Known rows:
[ 14  52   3  34  -4  -8 -19   0   5  -1   6  15  -4   2  15   2  -4   1
  15  23  -5  -1 -17  -1 -21  23 -21   0 -17  -5]: libram
[ 20 -14  -9 -32   0   9  10  -2  18  -5  -2 -16  -7 -11  17 -10 -27   5
  -5 -28   5 -34   2 -15  19 -22  41  -5  19  12]: piplar
[ 14 -52 -14 -34  -6   7   9  -4 -34 -14  -5 -31   5  10  10  14  -2  -5
  -9 -12  10 -20   2   2  11 -21  11   4   3   8]: zamu
[ -1  32   9 -11  -4   9 -11  -4 -10  18  -6  46  14 -22  -1   9  22  13
 -23 -14   4   3  -5   4   1  25  15   8  12 -26]: ranan
[-20   4  -7  15   1   0  10 -11   5 -13  -1   3  13   8  -8 -12  -7 -12
   5  -1  -2 -13  -1  17  -5  -4 -20  -7 -11   5]: dresa
[  1  57  10   3  -6   4 -14   0  10  19  -6  45  10 -34  -1   4  13  15
 -10 -16   2 -12   0   8  -7  16  14   5  17 -25]: zepluplil
[  3 -32 -19   2  -5   7   7  -9 -27 -20  -5 -32   7  13   7   6  -4 -10
  -4 -14   5 -11   5   9   6 -12  -2   0   4   8]: klofo
[ 11  26 -13  39   6   2 -20   0  59   0   1  43  -2 -20 -10  18  -7   5
  13 -17  -2 -14   5 -21  18 -21 -24   2  -7  -9]: pluflal
[  8 107  14   9  -7 -29  -7  10  29  21  10 -14 -20 -40 -22   2  -5  -2
  27  13  -9  -1 -17  -5   5   5   1  11 -10 -12]: diger
[ 32  10 -12  10  -6  10   5   2  22  -4  -3 -43 -14 -15  11   1 -33  -2
  13 -35   2 -30  22   4   4 -27  15 -13  15  22]: digral
[ 15  24  -2 -22   3  -4  -5  13 -17  20  -3  10  -4 -33 -22   6  12   0
 -13   2   1 -40 -23 -24  22   4  23  15  12 -11]: zeri
[ -9  -7   7 -14   6   0   7 -14  24   2  -5  28  11  -4  -7 -23  -7  -2
  -4  -9   1 -36  -7  10  12  -1  -2  -4  -1   6]: flodu
[-13  38   8  10   8 -11  -2  11  11  25  -1  26  -2 -30 -38 -12   0  -1
   5  13  -6 -29 -21  -6  19   9   1  10  -3 -13]: trozipin
[ 27  14   0  38  12   7 -12  13 -13   6   3   7   3  22   7  -3  10   2
  -7  15  -4  -4   2 -12 -17  19 -24  -5  -6  21]: bogor
[-11 -24  -1  11  -1 -10  -5  21 -49  -2  -3 -25 -18  -1 -30 -14   8  -8
   0  26 -12  26 -16 -10  13  10  30   9  15  -9]: kladam
[-10 -12  14 -42   5  -2  17 -16  25   3  -4  33  19  -4   1 -18  -8   1
  -7   2   8 -36  -3   2  21  -6  -1   2  -8  -1]: kofer
[ -4  -5  17 -10  14   2 -10  10  -2   4   0  32  18   7  15  -1   8   5
  -5  21   5 -28 -13 -11   0  10 -17   6 -14 -11]: plikodek
[ 27 -33 -29  11  -5  13   8  -2 -23 -18  -5 -51   0   8   5  13 -12  -8
   0 -27   4 -27  11   4  -1 -19   1  -8   8  21]: doben

Facts:
begrak (bresim 42) (kigril dridupo)
berik (bresim 42) (kigril rifa)
bipus (bresim 42) (kigril plumok, mebral, gigik, plosti)
bodas (bresim 110)
bogor (bresim 110) (kigril muzi)
bopaflon (bresim 971) (kigril grite)
bostu (bresim 971) (kigril takesi, nimek)
bradreval (bresim 971)
brasak (bresim 42) (kigril brepar)
brepar (bresim 42)
breza (bresim 42) (kigril laplan, drusobrer)
brogrur (bresim 971) (kigril berik, vobu)
bustis (bresim 110) (kigril giklok)
defen (bresim 611) (kigril bradreval, rodram, mebral, laplan)
degrumus (bresim 110) (kigril plovas, vekan)
deplotrik (bresim 971) (kigril brepar, gigik)
didro (bresim 782) (kigril plazik)
diger (bresim 611) (kigril vodom, grofler)
digral (bresim 42) (kigril stibrem)
doben (bresim 42) (kigril drusobrer)
dradun (bresim 971) (kigril brepar, flunem)
drafor (bresim 110) (kigril klogrin)
draze (bresim 611) (kigril klogrin, klofo, seris)
dredron (bresim 110) (kigril zate, plazik, plize)
drerom (bresim 42) (kigril brogrur)
dresa (bresim 42) (kigril brepar)
dresken (bresim 42) (kigril brepar, mebral, dresa)
drevovu (bresim 110) (kigril klogrin, zeplibre)
dridupo (bresim 782) (kigril digral)
drofol (bresim 42)
drusobrer (bresim 42)
duzun (bresim 42) (kigril tredu, giklok, klodula)
fliklol (bresim 782) (kigril raskon)
flikos (bresim 971) (kigril siregun)
flisis (bresim 611) (kigril laplan)
flisum (bresim 42) (kigril klatras, plovas)
flodu (bresim 42) (kigril brepar, grite)
flunem (bresim 42) (kigril rifa)
fluzaplo (bresim 42) (kigril groten)
fopim (bresim 971) (kigril rostubras)
fori (bresim 611) (kigril drofol, nuponis, plosti, nimek)
fudra (bresim 611) (kigril ziflitel, plefla)
fuskas (bresim 971) (kigril zeplibre)
gapo (bresim 42)
gidetru (bresim 971) (kigril brepar, zeplibre)
gigik (bresim 42)
giklok (bresim 971) (kigril klemu, brepar)
gosko (bresim 42) (kigril klofo)
gribesker (bresim 42) (kigril zamu, kopen)
grife (bresim 782)
grite (bresim 110) (kigril leske, drusobrer)
grodrim (bresim 42) (kigril brepar, takesi)
grofler (bresim 971) (kigril stakli)
groten (bresim 42) (kigril brepar, gapo, soplegrir)
grubron (bresim 971)
kages (bresim 110) (kigril maso, skasti)
katragi (bresim 611) (kigril traplek)
kladam (bresim 611) (kigril kolosok)
klakloga (bresim 42) (kigril seris, dradun)
klatras (bresim 42) (kigril doben, gigik)
klemu (bresim 42)
kletrezi (bresim 110) (kigril vekan)
klodula (bresim 42) (kigril klogrin, leske, grodrim)
klofo (bresim 42) (kigril brepar)
klogrin (bresim 971) (kigril brepar, laplan)
klokul (bresim 110)
klomem (bresim 42) (kigril klemu)
klubrus (bresim 971) (kigril brepar)
klufas (bresim 782) (kigril skepi)
kofer (bresim 42) (kigril plikodek, drevovu)
kolosok (bresim 42) (kigril reklo)
kopen (bresim 971) (kigril plumok, klogrin)
labror (bresim 42) (kigril zate, brepar, klakloga, plefla)
laplan (bresim 42) (kigril brepar)
leske (bresim 782)
libram (bresim 110) (kigril sikur)
livipen (bresim 42) (kigril brepar, klubrus, klakloga)
lodrir (bresim 42) (kigril dresa)
mabras (bresim 42)
maso (bresim 971) (kigril mebrar)
mavar (bresim 42) (kigril tuno, kolosok)
mebral (bresim 42) (kigril zate, klogrin)
mebrar (bresim 42) (kigril deplotrik)
menafa (bresim 42) (kigril livipen, brepar, klakloga)
muskifa (bresim 42) (kigril bogor, dradun)
muzi (bresim 42) (kigril rifa, drusobrer)
nimek (bresim 110) (kigril grubron)
nuponis (bresim 110) (kigril vobu)
nutibrik (bresim 971) (kigril rostubras, bostu)
pigen (bresim 782) (kigril klogrin, brepar)
piplar (bresim 42) (kigril mabras, siga)
plapo (bresim 42) (kigril pigen)
plazik (bresim 42) (kigril brepar)
plefla (bresim 42) (kigril berik)
plikodek (bresim 110) (kigril giklok, drevovu)
plinam (bresim 782) (kigril takesi)
plize (bresim 42) (kigril grubron)
plosti (bresim 42) (kigril klogrin, klofo, brepar)
plovas (bresim 110) (kigril flunem, grodrim)
pluflal (bresim 782) (kigril zate)
plumok (bresim 42) (kigril doben, klofo)
pomos (bresim 611) (kigril plosti)
purudek (bresim 971) (kigril zonazuk)
ranan (bresim 971) (kigril vekan, soplegrir)
raskon (bresim 42) (kigril grubron, klogrin, zonazuk, traplek)
reklo (bresim 782) (kigril siregun)
rifa (bresim 42)
rodram (bresim 42) (kigril seris, flikos)
rogel (bresim 42) (kigril brepar, fuskas, libram, lodrir)
rostubras (bresim 782) (kigril zate, brepar, fuskas, zeplibre)
rotrir (bresim 110)
seris (bresim 971) (kigril brepar)
siga (bresim 42) (kigril gosko)
sikur (bresim 42) (kigril vodom, mebral)
siregun (bresim 971)
sizek (bresim 971) (kigril rifa, brepar)
skasti (bresim 42)
skepi (bresim 42) (kigril zate, grife)
skezadrak (bresim 42) (kigril trunagrem)
skiflimir (bresim 42) (kigril stibrem)
sodrel (bresim 42) (kigril bodas, brepar, flisis)
solas (bresim 110) (kigril kletrezi, kopen)
soplegrir (bresim 110)
stakli (bresim 110) (kigril zate)
stibrem (bresim 42) (kigril zate, doben)
tagreklom (bresim 42) (kigril stibrem)
takesi (bresim 42) (kigril laplan)
tostam (bresim 110) (kigril sikur, plinam)
traforus (bresim 42) (kigril rostubras)
traplek (bresim 42) (kigril grubron, seris)
tredu (bresim 971) (kigril klogrin, takesi, vekan, grodrim)
trezos (bresim 782) (kigril kladam, gidetru, degrumus)
tronofa (bresim 971) (kigril drofol)
trozipin (bresim 611) (kigril brepar, mebral, grite)
trunagrem (bresim 611) (kigril zate, doben, klogrin)
tufar (bresim 971) (kigril doben, gosko)
tuno (bresim 782) (kigril klubrus, plosti)
vekan (bresim 42) (kigril klogrin)
vobu (bresim 42) (kigril plovas)
vodom (bresim 42) (kigril nimek)
zalim (bresim 971) (kigril siregun, laplan)
zamu (bresim 42)
zate (bresim 971) (kigril brepar)
zatom (bresim 971) (kigril rifa)
zefar (bresim 42) (kigril muskifa, lodrir)
zeplibre (bresim 42) (kigril rifa, mebral, seris)
zepluplil (bresim 971) (kigril zate, klofo, soplegrir)
zeri (bresim 611) (kigril plumok, kletrezi)
ziflitel (bresim 611) (kigril rifa, klodula, dradun, klakloga)
ziskek (bresim 971) (kigril skezadrak)
zonazuk (bresim 110)
zudol (bresim 110) (kigril raskon)

Rows:
No name comes twice in this set of rows, the named rows included.
[-11 -78 -14   3  -7   1   7  -2 -35 -29  -6 -24 -11  15   3 -23 -16  -9
  -5   4  -8  30   2  10   2  -2  37  -3  13   9] -> kolosok
[ -8  18  -8  31   6  -1 -12  -5  42  -4   2  39  -2  -7 -24  15   1   2
   8  -7  -3   6   1 -14   3 -15 -31   2 -13 -12] -> rostubras
[  1 -30 -29 -15  -6  16  17  -4 -30 -20   3 -55   7  24   5   8  -8  -7
   5   2   1  -3  -9  10  -9 -28   1  -7   2  10] -> gigik
[-32 -83  -3  31 -14   4 -13  13 -58 -18  -9 -16 -10   5   7   1  11   2
   9  13 -10  78  15  29 -19  16  24   3  24 -21] -> siregun
[ 12  32  -3  22  -8  -3   3  -9  33  -1  -1 -14  -5 -16   7  -6 -25  -6
  18 -20   0 -31  12  15  -3 -15  -4  -8  -3  14] -> skepi
[ 16  44   4   4   5  -5  -4  18  -4  18  -2  -5  -7 -36 -22   6   5  -3
   5  -3  -3 -38  -7  -9  16  -1  -1   9   8  -1] -> trunagrem
[ 17  38   1  -1  -5  16  -7   7  -6  20  -5  20  -1 -29  12   9   9  18
 -16 -26   2  -7   6  -2  -6   5  32   2  29 -15] -> tufar
[ 23  62  23  13   3 -12 -20  12  45  13   1  24  -6 -19  24  -5 -12   7
  14   4  -1 -28  -3 -17  -5  15   0   2  -9  -2] -> dredron
[-22 -61  -5 -43   6   6  17  -6  -8 -13  -1 -18  21  24   2   2   3  -9
   6  12   8 -10   1  14   3 -15 -21  -4 -17   1] -> klemu
[-17  -7  29 -39   6 -26   1  32   3  15   4 -29 -14 -26 -10   2   2  -3
  22  26   0  11   8 -20  26  -6   6  12  -6 -10] -> katragi
[-12 -51   5   6  -3  -9   7  -5   8 -18  -6   4  -2  -5   3 -26 -22  -8
   3   3  -2   7   6  16   8   1  18   0   4   3] -> rodram
[ 17  80  13  29  -3 -13 -19   0  13   3   5  32  -6  -5  18  -3  -9   5
   5  18  -4  -3 -22 -12 -11  19  -7   4 -12 -11] -> tostam
[ 14  -4  -2 -39   2   3  10 -11   9  -1  -6   8   5  -6   6  -4 -13   0
 -17 -20  10 -47  -8 -10  21 -16  34   7   5   1] -> gribesker
[-25  26   4  35  -9   0 -11  -1  -4  10   0  18   3 -10 -10  11  19   6
   8   5  -4  29   4  26 -27  23 -18  -2   0 -18] -> fuskas
[ -6  -5   0 -21  -7   9  -8   2 -43   9  -5  23  18  -9  12  23  26  12
 -20  -7   7   6   5  -1  -1  10  17   8  19 -22] -> kopen

The same elements again, as new rows of numbers:
Known rows:
[ -6 -17   1  -5  -6  46   3   2 -11  20 -10 -17  -4  -6 -14 -14  60  22
   0   7  -5  16 -24 -43  18  -5  36   4 -40 -39  19  -4   1 -23  -5   6
  14   9 -40   9   2   0 -10  10  30  -8   1  10]: drusobrer
[-13  37  25   9 -17 -11  16   9   4 -18   7  -3   9   8  -5   4 -16   1
   9 -15 -14 -13   4  22   1  23 -26 -44  12  39 -18   1 -12 -18  -3   3
  -8  -7   2  13  -9   5  -1  -7   0   8  -9  11]: ranan
[  2  11  24  -7   6 -38   6  -1  22 -27   3 -33  18  -2  16  -2 -21 -43
  -9 -10  19 -15  -3  18 -13  18  10   0  27  21  -7 -29  13   9  15   1
  29 -23  11   3 -12   7  15  -5  10  -4  17   8]: trozipin
[ 23   0  12  21  -5 -29   0 -41  24  -8  11 -31  -5  29  14  -1 -49 -43
   6  -7  -2  -2  -6  48 -22  -7 -25   0  30  31   0  20  13  27  27 -46
 -19 -10  12  -7  -7   7  42  -9 -23   4   0   7]: fori
[  6  -4   5 -11 -10   8   9  12   0   0  21 -16  -8   2  -4 -12  23   2
   2  16   5  24  -6  -5  17  -4  37  16 -11   5  -7 -20 -22  25 -35   4
   4  -8  -8  -3   8   9  16  -6  -1 -17  21   1]: muzi
[  5 -26 -13   0  -2  46   5  -3 -15  28   0 -27 -19 -14 -17 -23  55  -5
  -1  28 -17  15 -31 -65  23 -30  43  45 -46 -39  -1  -5   9  15  -8  16
 -15  19 -46  14  -1   1 -12  38  -5 -13  18   3]: rifa
[  1  -4   2 -12  11 -64 -24 -12   5 -11   7  48   5   5   1  26 -21 -21
 -19  -5   9 -13  22  27  -8   0  -9   0  17  35  -3  -8   3  23 -21   3
  13  -5   8 -20   8  -9 -16 -27  17 -19 -16  -4]: dredron
[  9   7   1   4  13   0  19  12  -9  -8   0  -7   8 -11 -12   2  -4  -2
   0   2   6  -5   0 -33  18  18 -14  -6  10 -14   4 -12 -10 -18  12  31
 -14  11  -3  15 -10   5 -18  27  -8  15   1  -4]: klubrus
[  6  10  15  -4   1 -34  14  13  -6 -21  17  -6  13  -7  -9 -11 -12 -34
   3   2  -1   2  10  -3  27  -2 -18  -6  22  22 -23 -29 -19  24 -13  23
 -12   2   6   0  -9  15   6  13  -8   8  19  10]: sizek
[  3  -6   3  14  10   4  -5  -6   4  10   3  34  12  -2  -1   8  40  16
 -10 -14   1 -27  -2 -39  -3 -20   7   2 -37  -5  21  16  37 -30  15  20
  -2  25 -28  26  -4  -9 -17  16  25 -13 -24 -13]: soplegrir
[ 15 -46 -11  -1   6  15  33 -25 -17   6 -21   5   8 -21 -17   5   0  23
 -14  10  10  15 -18 -48  55  20  -9 -17  16 -57  11  -2  24 -60  35  23
 -14   0 -20  -3 -15   2 -22  16 -11  45 -15 -18]: siregun
[  0 -14  -3  -5   3  -5  12  -6 -15   9 -20   3   3 -17 -24  12  -2   7
  -9  11   0   0  -3 -38  32  19 -17  -7  19 -33  -1  -6  15 -23  14  20
  -4  -2 -11   1  -9 -10 -26  14  -4  26 -10  -5]: bradreval
[-13 -18 -16  15 -17  18  -4  -2   0  32 -22 -34  -5  -5  -5  -5  18  22
   0 -11 -12  -5   6 -17   3   2  17  11 -19 -20   0   8  19  -4  15 -19
  -5  10 -12  13  -7  -8  -5  20 -15   4  -7  -4]: takesi
[ -6   2  -5   8 -18  21  -3   7   4  18  -4 -11   2   4   3   0   0  26
  -2  -2  -5  -2  -1   6  -5   4   7   3 -19  -8   4   6   7 -17  14 -13
  -1   9  10  22  -3 -11   8   9 -20   3   0   2]: plosti
[ 15 -39 -13  29   6 -35 -20 -47   3  29 -11  34  -6   1  -7  15 -19 -14
 -11 -14 -11 -17   8  -2  -3 -28 -25  18  -2   5   9  34  38   9  12 -22
 -31  24 -11  -1  -4 -20 -10  19  -9  -6 -37   1]: nimek
[  7  -5  -4  16 -12 -32  -3 -21   5  21 -11  -3   2  -1 -15   3 -30 -23
  -2 -14 -18 -24   1   8  13  12 -35 -17  22   5 -13  10  10  16   6 -11
 -24  10  11  -7 -24  -7  -8  22 -19   6 -27   6]: bostu
[-16  25  37  13 -20 -30  11  -6  11 -30   9  29  19   2  12   8  10  20
  15 -31   1 -17  13  36 -15   1   1 -34  -4  58  -3  27   8 -23   3 -17
  -4  -3  -1  17   4  11  15 -35  13  -2 -19 -10]: solas
[ -6 -16  -5   2  17   1  13 -10 -28  -5 -19 -13  -1 -25 -30  -9  10  -9
  -1   7 -11  -8  -2 -47  31   3 -10  15   8 -27  -3 -12  13  -9  11  27
 -13   9 -17   0 -14   2 -33  24   7  23 -18   2]: seris

Rows:
No name comes twice in this set of rows, the named rows included.
[-10 -28 -20  14  20   2 -16 -45 -33   8 -37  18 -31 -11 -39  -1  19 -21
   0  22 -42 -10   0 -30  18   7 -44  19   8 -30  12  31  22  10  22  -1
 -44  28 -25 -22  -9 -16 -45  23  12  16 -48  11] -> grubron
[ 17 -27  -9  16 -15  25   7 -20   2  33  15 -24 -22   3  -3 -24   7   1
  11   7 -22  22 -22  -9  11 -19   9  13 -27   4  -1  30   3  28 -15 -31
 -32   9 -19   2   1   7  34   8 -48   0   8   2] -> vobu
[-18   3  25  16  -6   8   6 -24   2 -12   8  28  20  -1  10   6  36  22
  12 -22   2 -14  -2  -5  -8  -9  11 -16 -30  30   3  34  24 -37  10  -2
 -13   6 -20  21  -5   1   7 -10  16  -1 -32  -7] -> kletrezi
[ 12 -15  16  22   0 -16  17 -21   4   7  31  22  17   9  15  -6  10  -7
   3 -11   2   7  -8 -16  20 -35   7  13 -20  27 -12  21  16   6 -17  -5
 -26  14 -23  12  -1  15  25   6 -23 -20 -16 -10] -> plovas
[ 11 -29  -1 -15   3   1  28 -18 -15  -3 -13  -1   7 -13 -25   7 -19  16
  -9  14  18  16  -4  -7  45  20 -14 -11  29 -33  -4 -11   7 -41  15  10
  -7 -18   4  -3  -9  -4 -19   2 -12  42 -15 -16] -> flikos
[-23 -13   3   3  20 -32 -16 -26 -22 -41  -5  45  -8 -16  -7  18 -12  -8
  13   5   7   9  23  32   0  -7   4  30  13  20  -5  24  19  20  -1 -17
 -27   0  20 -21   5  -7 -13 -25  23   4 -50  -7] -> zudol
[ 27 -24   8  -2   6  14  21 -38   7  -5   7 -16   8  -1  14  -4 -16  -6
  -5   7  24  17 -28  -2   9   2  13  -1  19 -10  11  -2  30 -36  42 -10
   6 -20 -14   7 -14   7  27   0 -16  16   4 -17] -> kladam
[ 14  -2  11  20  -9 -12   5 -32   3   8   3  -2  -9  18  -6  -9 -41  -6
   6   4 -19   3  -2  17  10  -9 -56 -30  28  10 -16  25  -6   4   5 -12
 -34   7   2  -3 -10  10   6   3 -38  15 -19  11] -> tronofa
[ 25  -8  13  16  -8  -5  22 -32   0   7  25 -14  -2   6  -5 -16   1 -29
   7  15 -16  20 -17 -14  30 -22 -31 -18   9  24 -21   5 -18  33 -38   7
 -41   3 -14 -14  -6  17  31  14 -42   5   2  14] -> brogrur
[ 28   4 -24   3  50  -9  -4  -7  -5 -34  46  74   7  11  48  16 -42  12
   9  17  36   4   3  21 -36 -26 -39  -4   8   9  15  17 -15 -12   0  24
 -40  17  20   3   9  16   6 -12  -8  -3   5 -19] -> kages
[ 31  -2  -3  14   7 -47 -20 -33  26  24  -6 -21  -8  21   8  14 -48 -53
 -22  -5  -4 -19 -11  27 -24   2 -17 -10  39   5   0  14  14  25  17 -24
   5  -8   7 -11  -7  -7  14  -9  -4 -13  -4  17] -> diger
[  9  12  16   5   4 -10   6 -24  13 -15   4 -17   7  15  14   1 -16 -25
   1  -8  13 -12 -13   9 -16   8  -4   4  13   4   5   7  20  -8  42 -21
   1 -10   2  11 -15   2  27  -9   7  -4   3   1] -> pomos
[ 15  -1  -8   0   6  -7  -7 -14  -6  34 -22   9  -9  -3 -40   6  45 -16
 -27   3 -29 -31 -20 -55   6   6 -18 -25  -5 -44   9  -4  -3 -24   1  38
   2  14 -35  -3  -7 -15 -40  25  38  -6 -13  25] -> zate
[ 10   1  -8 -17 -12 -11 -34   6  12  19  -8   9  -5   7 -10   9   1   0
 -14  11  -3  -7  -6  15 -17  -4  -9  -7  -1 -10   2  -3 -14   4 -23   1
  31  -2   7 -22   9 -18 -14 -14  13 -17  12  15] -> skepi

